(in the rows, 128 means zero)
Each row of numbers belongs to one of the elements below and depends on some of the facts about them. Some rows are named. Which element is each other row?

How the elements are related:
Θ(kitru, klemin); Θ(firum, dridrun); Θ(treflepim, telo); Θ(lubre, klile); Θ(klepek, tifo); Θ(nifos, razas); Θ(koser, lelo)
Θ(nuklo, kavus); Θ(tesek, zaketem); Θ(datrugrul, gorun); Θ(sofek, katri); Θ(nago, tezo); Θ(ledrik, vetrir); Θ(vavil, donen)
Θ(plitun, brapu); Θ(kivum, dripla); Θ(migin, fleflen); Θ(flegrego, meplu); Θ(gebridran, trisum); Θ(saze, brubar); Θ(flafim, trumi)
Θ(rulik, stiflal); Θ(kluner, koser); Θ(zaketem, laklum); Θ(zodro, gulo); Θ(sobro, kidunom); Θ(planiklil, pezu); Θ(tifo, sotur)
Θ(nugem, femeflar); Θ(bisin, klogim); Θ(gorun, staklaskon); Θ(zonas, feturi); Θ(gepo, duflir); Θ(gostik, klaskam); Θ(staklaskon, tavas)
Θ(trukla, fadros); Θ(trumi, dedror); Θ(brapu, goka); Θ(klabra, teve); Θ(koskemel, firum); Θ(fleflen, droskos); Θ(dedror, ledrik)
Θ(botran, rupa); Θ(gopok, kuvipo); Θ(klile, nago); Θ(drami, skezol); Θ(vuplon, matruk); Θ(meplu, kevu); Θ(rupa, futo)
Θ(lagro, vuplon); Θ(kevu, fludes); Θ(skigos, flafim); Θ(sofer, fugrel); Θ(brubar, bozil); Θ(buga, suru); Θ(nokli, sofer)
Θ(sover, tesek); Θ(bodukla, gostik); Θ(flovul, saze); Θ(lagrim, zibu); Θ(dridrun, gribe); Θ(klaskam, rulik); Θ(duflir, botran)
Θ(zeses, safa); Θ(lefi, roske); Θ(kletrul, skigos); Θ(matruk, venu); Θ(fludes, flovul); Θ(mevistim, buga); Θ(gotal, fiske)
Θ(brito, gebridran); Θ(sotur, lubre); Θ(tuzas, treflepim); Θ(trisum, trukla); Θ(kuvipo, pibrufom); Θ(razas, flegrego); Θ(feturi, drami)
Θ(groskim, klepek); Θ(lota, kitru); Θ(vetrir, rubru); Θ(klizo, dofol); Θ(teve, driklik); Θ(drizal, lagrim); Θ(gulo, kivum)
Θ(skofa, lodil); Θ(roske, kluner); Θ(klogim, planiklil); Θ(pibrufom, sofek); Θ(sodrer, drizal); Θ(suru, zonas); Θ(dunol, kloflika)
Θ(droskos, nugem); Θ(venu, saste); Θ(gruflel, nuklo); Θ(dripla, koskemel); Θ(kloflika, padul); Θ(padul, vavil); Θ(futo, skemo)
Θ(plani, nokli); Θ(lodil, gotal); Θ(fadros, vebur); Θ(kidunom, sover); Θ(vaflofle, neskimir); Θ(stasti, lagro); Θ(donen, datrugrul)
Θ(bidrik, dunol); Θ(ladralan, gruflel); Θ(neskimir, bidrik); Θ(gremi, stasti); Θ(stiflal, zodro); Π(fiske, b); Π(kitru, c)
Π(plageka, a); Π(firum, c); Π(treflepim, b); Π(zibu, a); Π(rubru, c); Π(lubre, b); Π(klepek, b)
Π(nifos, c); Π(koser, b); Π(gribe, a); Π(nuklo, b); Π(tesek, c); Π(flifur, b); Π(datrugrul, a)
Π(tavas, a); Π(femeflar, c); Π(sofek, a); Π(nago, c); Π(tezo, a); Π(ledrik, a); Π(vavil, a)
Π(plitun, a); Π(kivum, c); Π(migin, a); Π(flegrego, b); Π(gebridran, a); Π(saze, c); Π(flafim, b)
Π(rulik, a); Π(kluner, a); Π(zaketem, a); Π(dofol, b); Π(zodro, c); Π(sobro, a); Π(pezu, b)
Π(pluplek, b); Π(planiklil, b); Π(tifo, a); Π(nugem, c); Π(bisin, b); Π(gorun, a); Π(saste, b)
Π(zonas, a); Π(gepo, a); Π(gostik, a); Π(goka, a); Π(staklaskon, b); Π(trukla, c); Π(trumi, a)
Π(nidim, c); Π(brapu, c); Π(klabra, b); Π(koskemel, c); Π(fleflen, a); Π(skemo, b); Π(dedror, c)
Π(safa, b); Π(botran, c); Π(gopok, b); Π(klile, b); Π(drami, b); Π(vuplon, b); Π(meplu, b)
Π(rupa, b); Π(lagro, a); Π(kevu, a); Π(skigos, c); Π(driklik, b); Π(sofer, c); Π(brubar, c)
Π(buga, c); Π(nokli, a); Π(lalan, b); Π(sover, a); Π(bodukla, a); Π(rufuge, b); Π(flovul, c)
Π(lagrim, b); Π(dridrun, b); Π(klaskam, a); Π(skegren, a); Π(duflir, b); Π(zeses, a); Π(lukir, a)
Π(lefi, b); Π(kletrul, c); Π(matruk, c); Π(fludes, c); Π(mevistim, c); Π(gotal, b); Π(brito, c)
Π(kavus, a); Π(sotur, c); Π(tuzas, b); Π(trisum, b); Π(klemin, a); Π(kuvipo, c); Π(telo, c)
Π(razas, b); Π(feturi, c); Π(groskim, a); Π(lota, c); Π(plistur, a); Π(vetrir, a); Π(klizo, b)
Π(katri, a); Π(teve, c); Π(drizal, a); Π(gulo, a); Π(skofa, b); Π(todir, c); Π(roske, a)
Π(skezol, a); Π(klogim, a); Π(pibrufom, c); Π(pabrok, c); Π(sodrer, c); Π(suru, b); Π(dunol, a)
Π(droskos, a); Π(venu, c); Π(gruflel, a); Π(dripla, a); Π(kloflika, c); Π(fugrel, c); Π(padul, b)
Π(futo, c); Π(plani, b); Π(lodil, c); Π(fadros, a); Π(kidunom, a); Π(bozil, c); Π(vaflofle, b)
Π(stasti, c); Π(donen, c); Π(laklum, a); Π(grozum, a); Π(bidrik, b); Π(vebur, b); Π(ladralan, a)
Π(lelo, c); Π(neskimir, a); Π(gremi, a); Π(stiflal, b); χ(kitru, laklum); χ(kitru, rubru); χ(kitru, vebur)
χ(kitru, plistur); χ(kitru, teve); χ(firum, futo); χ(firum, drizal); χ(firum, gopok); χ(treflepim, sover); χ(treflepim, grozum)
χ(treflepim, sodrer); χ(treflepim, zonas); χ(klepek, skezol); χ(klepek, plitun); χ(klepek, zodro); χ(klepek, roske); χ(klepek, lukir)
χ(klepek, dofol); χ(gribe, zeses); χ(gribe, klizo); χ(gribe, zibu); χ(gribe, datrugrul); χ(gribe, stiflal); χ(flifur, kivum)
χ(flifur, matruk); χ(flifur, kavus); χ(flifur, staklaskon); χ(flifur, sodrer); χ(femeflar, nidim); χ(sofek, pluplek); χ(nago, fugrel)
χ(nago, lodil); χ(nugem, fleflen); χ(gorun, mevistim); χ(gorun, roske); χ(gorun, plageka); χ(dedror, skofa); χ(dedror, kloflika)
χ(dedror, meplu); χ(safa, driklik); χ(sofer, gruflel); χ(sofer, groskim); χ(sofer, pezu); χ(sofer, brito); χ(sofer, trumi)
χ(buga, lelo); χ(buga, trisum); χ(flovul, droskos); χ(flovul, gostik); χ(flovul, ledrik); χ(flovul, skigos); χ(dridrun, kivum)
χ(dridrun, klabra); χ(skegren, zeses); χ(skegren, skemo); χ(skegren, zodro); χ(duflir, skofa); χ(duflir, gostik); χ(duflir, klabra)
χ(tuzas, droskos); χ(tuzas, stiflal); χ(tuzas, lubre); χ(klemin, brubar); χ(klemin, stiflal); χ(klemin, koskemel); χ(kuvipo, rubru)
χ(kuvipo, kletrul); χ(telo, dunol); χ(telo, teve); χ(razas, futo); χ(razas, bisin); χ(razas, drizal); χ(razas, flegrego)
χ(klogim, fugrel); χ(klogim, zaketem); χ(klogim, brubar); χ(klogim, skigos); χ(pibrufom, gotal); χ(pibrufom, dunol); χ(pibrufom, botran)
χ(pibrufom, droskos); χ(pibrufom, stiflal); χ(venu, klaskam); χ(venu, fadros); χ(venu, pluplek); χ(venu, katri); χ(kidunom, nifos)
χ(kidunom, nuklo); χ(bozil, skezol); χ(bozil, kloflika); χ(bozil, gebridran); χ(ladralan, kloflika); χ(ladralan, lubre); χ(neskimir, gopok)
χ(neskimir, pabrok); ω(kitru, klemin); ω(treflepim, tuzas); ω(nifos, razas); ω(kivum, rulik); ω(gebridran, fadros); ω(flafim, ledrik)
ω(rulik, dripla); ω(kluner, lefi); ω(zaketem, tesek); ω(zaketem, sobro); ω(zodro, rulik); ω(tifo, klepek); ω(nugem, femeflar)
ω(bisin, pezu); ω(meplu, saze); ω(rupa, skemo); ω(kevu, fludes); ω(driklik, teve); ω(brubar, fludes); ω(buga, mevistim)
ω(sover, zaketem); ω(sover, kidunom); ω(sover, tesek); ω(bodukla, rulik); ω(brito, vebur); ω(sotur, tifo); ω(kuvipo, katri)
ω(feturi, buga); ω(katri, kuvipo); ω(gulo, dripla); ω(skofa, fiske); ω(skezol, drami); ω(skezol, zonas); ω(gruflel, kavus)
ω(kloflika, tavas); ω(padul, tavas); ω(kidunom, zaketem); ω(kidunom, tesek); ω(bozil, meplu); ω(vaflofle, donen); ω(laklum, sobro)
ω(bidrik, tavas); ω(vebur, gebridran); ω(gremi, saste)

Named rows:
mevistim: [153 144  97 133 131 143 134 158 138 138 111 106  73 169  97 170 137 186
 127 152 110  88 129 109 121 109 127 125 101 114 145 115 149 126 137 152
 143 143  99  89 165]
vavil: [140 118  96 107 166 111  98 168 130 119 121 103  99 160  96 184 130 117
 141 140 113  87 123 119 112 132 117 135  84 106 150  99 131 156 126 181
 135 152 116  85 138]
datrugrul: [141 122  98 115 157 103  96 166 126 126 118  97 114 171  88 195 122 132
 144 154 112  94 130 128 110 138 118 139  97  97 156 107 139 142 132 184
 134 146 128 104 152]
dridrun: [151 109 129 130 221  70  70 159 121 106 139  76  77 170 125 178 106  63
 171 122  99  76 107  94  87 163  94 159  76 127 111 120 118 155 117 136
 161 173 140  71 125]
lubre: [154 121 133 146 206  54  55 150 111 128 143  87  80 198 120 173 124 109
 160 148  98  82 132  90  73 175 122 152  99 136 131 149 140 132 140 139
 155 154 147 102 140]
dunol: [148 133  99 131 154 117  99 146 115 132 120 109 100 172  92 166 128 145
 145 154 113  95 134 106 107 133 116 119  83 111 151 113 138 136 144 172
 127 137 118  96 145]
roske: [143 139 102 132 150 119  97 146 115 131 119 106 102 173  94 165 127 151
 144 151 113  91 134 107 108 131 118 119  81 110 152 117 140 131 145 173
 127 137 115  99 147]
dripla: [134 121 102 110 162 113 108 178 137 120 131 100  96 161  96 181 119 118
 144 131 113  86 132 123 121 134 122 143  85 109 141  98 131 151 129 184
 145 159 117  95 144]
drizal: [147 150 114 126 168 100  87 133 123 136 131  94  84 167  99 187 145 150
 139 147 105  73 144 117 101 135 125 142 102 136 182 101 150 145 148 197
 129 148 106 125 141]
stasti: [148 134  99 104 157 142 121 149 138 125 107 105  72 167 107 177 168 162
 123 140 109  87 132 128 111 120 143 136 100 128 162 120 153 142 102 169
 140 154  88  70 152]
rulik: [136 129 111 112 165 113  96 162 125 126 115 114  98 161  93 175 141 120
 139 131 119  84 116 115 108 131 125 135  83  96 149  94 122 155 128 181
 135 155 109  89 134]
klabra: [154 127 132 151 201  52  52 145 109 134 135 105  68 202 116 158 132 121
 151 147 104  77 123  77  71 169 130 146 104 129 128 145 131 135 150 135
 160 157 137 101 127]
lagro: [144 131 100 128 165 127  99 147 118 122 127 105  98 161 102 162 129 132
 145 139 113  86 133 107 102 127 112 124  70 119 144 107 134 143 135 176
 129 144 108  78 138]
tavas: [137 111  81 106 168 113  99 154 136 100 145  82  89 169 114 185 120 116
 148 147 103  96 161 125 116 144 129 142  86 143 164 117 157 148 119 191
 136 147 117  88 141]
skemo: [138 122 151 152 212  60  83 170 110 135 162  72  90 199 128 176 112 103
 173 129  87  81 138  99  87 170 124 162  99 136  99 146 145 120 129 159
 169 160 151 131 165]
tezo: [147 128  96 124 165 134 104 152 123 110 132  87 113 160 100 174 116 122
 160 138 102  93 140 123 113 130 100 132  71 127 146 108 145 137 124 183
 124 142 119  86 151]
telo: [150 117  95  95 168 154 132 169 150 102 108  85  83 149 102 201 138 125
 139 122 107  88 113 148 124 118 110 146  90 119 152  97 143 153  78 164
 141 159  95  56 153]
fiske: [153 115 121 157 203  76  78 151 111 109 155  69  80 181 125 173  89  92
 178 139  98  80 132  82  95 159  86 147  73 140 102 137 132 122 140 135
 159 157 151  87 144]
gribe: [137 116  96 101 185 122 105 168 131 104 125  89  98 151 101 186 124  95
 151 125 112  85 124 132 114 134 107 145  74 118 146  95 133 159 106 186
 135 159 113  71 139]
skezol: [146 123 100 106 165 108  89 164 129 118 110  85 122 171  84 200 119 123
 151 153 102  96 127 135 110 144 112 137 103 101 166 108 149 149 126 182
 120 145 131 100 154]
lelo: [153 122  91 118 145 158 128 165 131 116 101  84 111 178  98 185 127 167
 141 158  99 115 137 142 126 129 124 125 100 113 145 131 165 118 106 152
 135 138 123  71 188]

Rows to name:
No name comes twice in this set of rows, the named rows included.
[156 142 106 101 173 149 132 149 152 118 115  77  72 132 106 215 145 128
 131 119 105  69 110 143 113 106  97 156  95 134 172  79 147 168  99 177
 133 164  90  79 146]	firum
[135 108  78 100 166 114 107 170 145  92 142  83  81 149 109 189 104  96
 147 136 117  84 138 122 125 134 110 146  72 130 149  94 136 159 122 182
 141 159 114  67 131]	klemin
[139 124  93 107 165 184 151 181 153 105 130  82  84 156 113 170 131 131
 146 122 100  90 127 128 132 109 106 134  71 146 120 113 149 139  76 171
 140 155  99  56 158]	femeflar
[167 120 121 142 212  83  45 131 107 104 122  78  78 178 118 156 110  81
 168 135  99  82 107  76  72 154  83 136  63 143 132 141 123 154 131 114
 136 153 132  49 112]	treflepim
[141 115 123 141 198  67  63 185 134 129 154  70  81 215 116 173  93 107
 156 161  86  92 136  84  88 176 114 151 108 155 116 159 161 128 142 153
 153 150 175 117 138]	pezu
[146 151 107 127 175 130 104 131 122 123 134 105  75 141 106 161 145 124
 145 124 110  59 120  93 102 109  95 134  67 139 161  88 123 161 140 183
 124 152  82  86 121]	neskimir
[134 134 120 120 162 105 102 173 123 142 120 118 107 168  89 176 144 142
 140 134 116  83 118 115 110 134 131 136  96  89 138 104 127 140 137 185
 139 152 119 116 150]	gebridran
[145 146 120 114 168 145 116 160 128 152  97 128  98 192  88 182 182 188
 114 155 109  95 114 126  93 125 146 120 122 114 159 124 150 123  93 169
 132 143 108 107 162]	brito
[151 134 158 144 231  73  64 146 101 129 137  94 102 191 125 165 150  96
 171 117  93  75 117 100  64 169 118 150  89 128 114 143 126 139 103 151
 153 164 136 100 145]	rupa
[158 118  97 133 110 140 102 152 100 115  65 103 114 159 101 140 169 188
 148 137 106 116 137 147 115 137 163 118  84  52 133 146 151 137 123 115
 134 150  89  24 193]	nifos
[164 138  97 116 156 160 113 140 129 115  89  94  93 162  97 181 149 165
 131 146 105  94 113 129 106 113 108 124  90 118 166 115 144 140  99 147
 124 144  93  59 152]	sotur
[136 124  96 114 166 108  92 162 125 133 126 113  97 202  95 180 135 145
 135 169 109 102 145 113  99 144 135 123 107 125 162 127 148 127 124 191
 136 141 130 113 144]	trumi

Now the same elements, written a new way:
Known rows:
nifos: [ 92  89 119 153 112 134 148 180 114 145 175 117 162 104 131 119  95  95
  75 105 154 122 129 190 147 150 102 143 126 153 164 144 121 116 112 179
 140]
bisin: [ 80 128  85  68 138 125 173 127 175 100 180  98 158 151 167 153 170 104
 132 121 126 125  90  99 100 122 157  63 190 146 117 156 100 126 137  96
 131]
lelo: [ 98 117 114 160 120 117 102 185  88 124 149  94 130 118 117  94 109 123
  91 123 159 124 133 189 136 127  99 159 112 128 155 137 103 100  98 164
 142]
bidrik: [ 99 116 110  59 143 109 165 102 162 105 192  99 153 192 155 168 208 125
 149  93 117 119 103 112 104 101 133  66 130 153 129 163 131 109 192 116
 117]
dunol: [134 115 125 125  76 124  99 140  69 158 145  94 135 118 129 143 105 124
  99 117 143 150 170 180  91 111 119 106  79 104 154 141 134 127  70 117
  98]
neskimir: [ 83 136 129 126 160 140 117 114 110 119 147 106 130 119  97  99 138 168
 105 160 124  95 120 191 161 123  92 175 134 144 122 119 127 166 158 157
 136]
gopok: [ 91 155  78  87 160 117 142 131 163  87 166  87 156 134 172 137 181 125
 132 129 132 138 103  90  84 112 159  88 180 118 107 133  90 124 103  63
 136]
pabrok: [ 85 111 113 166 134 117 112 178 100 123 148  98 143 101 121  91 113 126
  91 115 165 118 138 189 138 134  99 165 117 142 155 122 101 109  98 161
 151]
flegrego: [ 82 156  84  85 150  99 136 119 159  80 165  74 135 150 161 136 185 135
 145 138 135 128 106 106  84 109 144  90 169 133 114 146  88 125 119  68
 134]
brito: [ 89  88 117 150 113 131 158 181 118 139 174 118 167 101 132 116 104  89
  73  98 158 114 126 188 152 148  97 143 129 166 159 144 117 106 114 181
 144]
vebur: [106 101  94  64  90 119 143 117 139 109 176  83 126 172 157 158 180  86
 128 125 118 123  86 111  63 103 145  48 161 136 140 175 135 115 135 101
 111]
gebridran: [116 150 156 136 146 127 133 141 109 144 191 153 170 159 145 152  87  72
  97 114 159 116 148 200 143 148 138 117 112 159 172 160 114 128 138 154
  92]
bozil: [116 126 186 175 147 140  93 146 105 130 173 137 136 155 121 120 112  59
 134 134 129  72 156 210 172 146 117 180  99 126 157 191 148 141 219 239
 103]
klizo: [137 155 122  97 146 126  97 109 141 137 168  99 146 149 187 177 152 108
 163 136 100 151 142 101  71 123 165  74 136  85 106 168 121 121 125  66
 106]
droskos: [147 116 137 126  83 108  91 128  64 174 140  98 137 106 134 159  90 118
 105 115 147 160 183 180  89 118 125  95  68  98 152 142 138 129  70 108
  93]
ledrik: [134 113 136 127  80 123  81 133  61 153 134 100 125 132 125 129 111 107
  97 129 134 142 161 181  93 104 118 115  86 103 146 134 136 136  86 130
 101]
safa: [102 146 109  78 169 122 117  84 163  93 161  85 134 149 147 142 183 143
 164 155  93 110 102 111 104 115 137 107 161 123  92 158 124 144 166  84
 133]
skofa: [121 125 109  75 119 123 144 118 158 131 182 106 155 155 180 189 146  86
 140 115 115 145 120 105  81 129 169  42 151 113 127 174 127 120 125  81
 101]
fiske: [102 158 103  86 154 124 115 102 150  93 161  74 125 165 150 145 187 132
 161 144 111 114 109 109  92 106 138 100 156 113 111 169 115 126 139  85
 125]
kivum: [ 90  89 135 119  39 108 123 170  84 127 157  78 134  88 129  93  94  60
  70  87 168 122 127 170 145 149 138 125 121 144 159 153  97 114  90 218
 165]
saste: [101 150 102  81 144 110 105 115 143  79 152  76 113 175 154 125 192 115
 158 153 117 119 105 105  81  99 149  96 157 113 108 157 121 130 154  94
 127]

Which element is each row?
No name comes twice in this set of rows, the named rows included.
[121 178 169 148 185 147  70 105  97 136 167 142 132 163 122 135 113 116
 142 161 108  97 159 203 165 138 118 176  99 107 127 154 131 159 177 167
 102]	skegren
[ 93 127  99  66 152 137 116  74 161  94 147  63 110 152 124 129 206 164
 167 173  74  94  82 116 110  98 113 128 168 119  80 163 152 164 193 106
 141]	flifur
[107  89 116 160  93 106  97 180  82 127 135  86 126  99 126  92 116  99
  81 106 170 135 148 187 102 110 115 147 101 122 156 124 123 104  89 162
 136]	rubru
[ 89 125 111 147 137 149 125 140 112 135 162 112 138 119 118 111 117 147
 101 141 137 126 144 180 143 131 114 149 126 120 131 102 116 165 117 146
 105]	sobro
[108 167 182 151 113 116  91 175  77 141 191 128 153 152 169 124  53  17
 114  95 171 129 162 179 176 184 159 135 105 135 175 188  68  97 103 218
 138]	zodro
[109 203 155 159 192 113 103 158 103 129 173 149 166 153 166 131  92  87
 105 121 180 137 174 182 138 152 155 146 111 132 160 122  66 120 109 126
 104]	roske
[154 134 117  89  94 102  80 123 111 144 155  76 130 160 186 187 143  92
 159 123 110 172 151  97  37 103 170  48 107  73 127 177 126 104  87  51
  94]	stiflal
[ 34  60 120 150 113 166 148 129 129 136 176 102 101 146 104 118  94 151
 138 171 117  82 145 173 193 153 131 130 143 165 153 122 126 198 181 176
  62]	kidunom
[118 133  91  78 126 119 126 116 148 119 162  84 145 128 177 157 169 129
 139 123 115 154 123  96  65 112 155  74 155  98 106 148 113 121  99  57
 120]	klabra
[ 92  87 141 139 127 131 135 139 123 143 167 115 142 116  99 116 107 124
  99 126 128  79 116 207 179 142  79 165 127 163 144 164 155 135 180 205
 143]	buga
[137  98 145 167  84 109  68 168  72 145 130  88 131  93 133 112 108  84
 106 113 154 130 185 197  95 114 121 152  76  84 148 156 147 115 109 167
 110]	koskemel
[115  95 132 164 114 111  99 165  95 159 144  96 145  78 124 115  92 126
  95 115 141 137 159 192 117 136 100 157  90 120 151 133 127 118  94 145
 136]	lodil

Now the same elements, written a new way:
Named rows:
driklik: [129 126 149 134 137 127 132 147 143 122 119 148 127 119 125 140 144 134
 129 114 124 117 131  86 133 136 120 133 152 160 130]
flegrego: [132 127 142 133 145 140 126 160 136 119 118 152 130 118 138 135 140 139
 130 115 124 118 129  93 134 134 131 131 154 158 127]
dedror: [ 74 132 110 101 156 155 129 116 147 105 132 116  73 117 153 146 155 111
 112 106 151  68 118 142 142 143 135 153 108 140 144]
lubre: [111 124 131 136 140 112 127 124 157 142 123 135 115 116 130 150 139 151
 118 107 133 138 127 106 138 142 137 118 136 171 139]
rulik: [106 108 144 136 139 105 134 110 147 137 105 162 153 152  92 108  91 181
 127 118 101 196 146 129 130 160 178 125 132  97 108]
koskemel: [ 58 132  84 120 150 167 122 129 158 129 138 103  72 122 141 143 150 121
 107 110 129  49 120 136 144 134  66 135 117 173 136]
kidunom: [149 111 143 153 122  39 153  98 142 131 108 152 155 121  96  73 103 131
 156 117 122 201 134  71 134 123 126 131 109  76 126]
trukla: [ 63 137 111 102 159 167 126 154 146  98 131 122  84 121 160 134 156 112
 123 110 138  46 122 127 139 140 121 144 133 161 136]
skezol: [132  91 126 140 128  63 122  92 149 167 106 152 156 108  35 113 127 168
 137 118 114 137 145 111 142 143 161 114 120 138 126]
kivum: [ 95 119  96 103 170 168 125 148 157 104 140 112  47 154 151 139 135 125
 108 122 102  40 129 137 138 163  97 135 149 160 134]
planiklil: [125 128 147 131 135 128 131 138 138 123 119 153 129 119 136 141 143 137
 129 113 127 136 126  97 134 133 131 133 141 146 131]
kitru: [100 144 133 104 162 174 138 126 146  94 130  98  69 122 149 141 159  99
 120 114 139  81 117 123 137 131  92 162 123 133 137]
saste: [136 127 112 135 143 146 110 149 139 144 123 155 130 115 154 143 132 150
 119 115 132 124 131 122 138 132 128 129 131 129 134]
skigos: [ 62 146 115 108 178 155 143 135 154 107 131  91  77 123 150 138 172 128
 120 110 133  78 112 106 134 134  85 134 140 187 135]
laklum: [142 103 133 158 131  58 142 126 162 150 115 143 157 119 103  80  90 145
 157 116 116 170 137  66 135 137 116 108 112  99 133]
sotur: [ 73 131 125 102 157 169 129 147 149  96 131 118  84 119 151 141 160 104
 125 112 139  35 123 120 140 142 115 145 138 162 139]
suru: [127 129 145 133 135 129 131 141 138 124 119 152 125 120 135 141 140 134
 128 112 126 130 127  98 134 131 126 137 146 151 129]
gruflel: [135 110 159 145 135  95 142 129 148 144 100 144 170 115  57  97 125 152
 148 121 109 157 141  90 134 131 132 123 144 119 117]
sofek: [117 111 154 147 128 118 135 119 148 145 102 153 173 115  76 109 104 151
 145 116 121 167 144 108 134 139 154 128 114  85 118]
zibu: [ 96 113 149 146 131  79 137 101 157 158 104 140 163 116  65 112 119 171
 138 108 124 175 139 105 137 139 153 114 118 126 121]
tavas: [104 118 119 158  81 148 106  87 133 166 103 136 164 102  94  94  97 178
 130 117 101 141 146 129 142 140 120 122 100 120 115]

Rows to name:
No name comes twice in this set of rows, the named rows included.
[ 95 132 107  99 158 186 125 142 141 102 132 121  76 115 170 139 151 102
 119 114 143  57 123 143 140 140 123 156 113 124 143]	venu
[111 108 138 143 137  64 134  96 152 152  99 132 154 118  53 105 132 171
 133 115 122 194 133 103 138 128 143 113 137 142 116]	zeses
[ 85 141 104 109 162 165 132 112 159 119 137  97  61 120 162 151 151 113
 110 110 146  74 117 145 139 141 107 153  91 127 142]	flovul
[114 121 156 153 146  90 145 106 160 159 102 122 163 120  64 108 129 171
 140 115 115 190 135  93 129 130 124 111 126 127 115]	gostik
[ 83 143 120  99 152 174 132 132 136  88 130 126  84 117 162 138 157 100
 124 114 141  65 121 131 138 134 120 163 119 136 136]	sofer
[140 123 127 133 140 139 118 147 144 135 121 151 122 116 142 145 132 136
 120 114 132 119 132 115 137 136 139 132 135 132 138]	klile
[ 79 131 117 103 125 148 121 101 150 106 130  86  51 102 158 130 166 130
 121 111 129  27 124 117 144 162 131 129 128 219 150]	kloflika
[143 138 141 131 136 146 121 135 125 119 115 153 131 118 149 140 138 131
 122 116 137 151 127 118 134 121 129 149 137 113 127]	razas
[140 104 154 159 123  46 156 122 154 128 113 154 163 123  88  74 100 129
 168 117 112 164 138  38 132 132 115 114 130 109 129]	sover
[128  97 122 145 106  93 116  83 138 164 107 167 158 111  47 114 110 157
 125 116 118 154 144 137 147 129 138 138  94  88 119]	gorun
[ 57 139  79 108 160 126 129 142 134  93 138 139  88 124 216  98 138 111
 133 105 148  79 111  95 139 131 116 136 123 141 140]	tesek
[ 86 136  99 109 164 177 128 127 150 116 135 103  71 121 163 146 146 110
 114 110 140  66 122 140 139 140 110 149 107 130 144]	nago

